In the rows, zero is written as 128.
Both labels of each row:
[154 137 123 149 121 131 104 129 111 159 102 140 114  73 166 102 112 145
 137 119 210  42  87 121 165 103 162  93 105 143 122] : q127 <91>
[170 105 125 102  91 154 165 146  91 128 126 146 109  97 107 130 134 112
 115 106 165  58 108 143 175 139 159 118 136 118 137] : q667 <91>
[189 108 127 105 111 132 145 153  87 133 120 156 100  85 157 107 133 115
 135 124 200  40  87 121 211 140 170  78 124 130 129] : q667 <91>
[131 115 133 122 105 125 128 152 108 137  65 146 105  69 139 101 113 123
 138 114 202  65  99  90 190 116 162 108 131 120 132] : q127 <91>
[108 120 123  92 104 126 150 172 130 139 120 128 129  44  85 114 122 110
 142 111 160 106 136 103 169 167 135  99 129 152 142] : q667 <87>
[102  81 117  74  97 117 154 160  89 129  76 155 151 115 110 122 130 115
 140 117 192  96 118 122 137 171 143 110 190 114 114] : q218 <91>
[153 116 121 106  86 131 135 152 111 130 116 145 106  75 130 112 125 116
 134 127 174  58 105 119 182 137 123  90 132 115 136] : q667 <91>
[122 111 114  99  85 141 125 137 157 123 152 157  93  26 100 113 133 123
 121 108 155  70 132 110 179 165 119 104 120 113 172] : q667 <87>
[155 107 122 115  91 133 126 165 134 138 152 147 122  50 117  88 140 111
 123 116 155  85 109 109 169 140 157  76 121 126 152] : q667 <87>
[124 110 128  99 110  95 143 167  98 128  92 136 136 116 139 121 159 116
 111 124 184  78 125  91 176 159 127 105 158  93 129] : q218 <91>
[105 103 132  86 103 104 153 183  79 131  45 143 128  82 112  91  97 117
 161 116 186  89 116  91 182 162 153  93 154 110 118] : q127 <91>
[127 117 130  84 104 118 151 170 111 124 119 152 111  59  96 107 119 121
 140 121 155  74 119 106 183 156 150  99 133 121 129] : q218 <91>
[ 57 112 130  96  77 161 186 172  97 114  68 136 120  69  67 117  77 105
 167 110 154 180  87 121 164 169 188  78 124 157  92] : q667 <91>
[128 102 122  92 106 116 156 170 105 121 106 155 115  89 115 132 125 117
 102 109 162  41 136 119 191 169 140 102 168 111 124] : q667 <91>
[159 113 141 134  87 124 140 172 101 140  97 146 119  72 149 109 111 120
 116 114 180  44 102 113 195  94 170  86 118 123 125] : q667 <91>
[122 127 126  98  98 117 141 160 118 117 104 148 104  59 135 109 126 121
 125 127 156  78 108 106 190 136 155  92 138 106 147] : q667 <91>
[153 114 125 109 121 110 146 165 101 133  78 145 117  94 135 114 136 122
 148 123 176  76  98 118 173 142 160  87 139 116 147] : q127 <91>
[119 111 131  82 123 113 120 154 105 118  50 149 112 101 147 109 123 124
 141 126 191  63 119  99 164 159 132 108 145  89 150] : q127 <91>
[153  96 112  99 119 123 152 157  82 143  84 144 102  79 141  99 116 119
 168 123 219  87 127 107 173 156 165  84 138 122 132] : q127 <91>
[110 102 119  71 101 132 106 171 147 147 142 136 133  33  92  65 140 123
 140 106 153  92 165  82 143 161 105 121 147 102 171] : q127 <87>
[107 107 126  92  98 123 126 169 102 145 107 148 110  51 110  84 108 114
 166 120 200  92 100 111 165 149 160  86 116 138 129] : q218 <91>
[ 94  97 134  66  90 117 159 168  97  90 113 137 120 103  74 127 134 119
 111 138 138  99 138 109 165 175 129 120 162  95 127] : q667 <91>
[151  85 124  71 104 115 129 173 129 116 130 161 111  68 131 109 137 113
 122 113 191   4 111 145 195 166 136 102 154 110 111] : q667 <91>
[110 105 135  86  95 111 137 180 103 112  83 146 100  42 102  88 109 126
 152 117 169  88 125  86 184 160 130  97 131 111 143] : q218 <87>
[151 103 128 100 102 117 162 178  91 119 131 141 122  91 119 125 141 115
 119 124 147  67 113  99 203 131 160  86 132 120 130] : q218 <91>
[158 106 115  98 109 124 143 163 104 122 145 147 131  89 138 121 157 118
 107 129 184  66 108 134 183 143 149  90 134 127 121] : q218 <91>
[154 101 124 100 103 116 151 171 102 123 139 155 122  83 138 131 140 115
 127 128 173  51 101 119 189 124 155  78 131 119 127] : q667 <91>
[124 102 126  82  95 131 156 142 100 124 115 149 119  95 112 133 136 110
 112  91 198  85 108 131 165 150 147 106 159 126 118] : q218 <91>
[125 119 133 117 110 144 148 160  86 130  87 131 125  78 127 118 139 129
 130 125 186 121 121  91 187 134 151 105 121 124 142] : q127 <91>
[ 65  99 130  64  85 109 143 153 107  87 113 146 116 101  82  97 120 120
 107 127 138  95 126 124 142 175 111 126 173  96 101] : q667 <91>
[161 103 124  97 114 120 146 133 105 138 118 110 125  96 137 123 152 116
 108 112 185  65 122 114 183 138 145  99 155 111 141] : q667 <91>
[159 112 131 115 119 107 139 144  96 109  77 132 106 123 145 135 166 143
 119 136 183  74 136  79 198 127 127 104 159  84 163] : q127 <91>
[115 109 112  81  94 125 154 157  92 121 113 142  98  80 104 125 108 131
 142 107 170  70 106 143 167 189 139 110 150 115 124] : q667 <91>
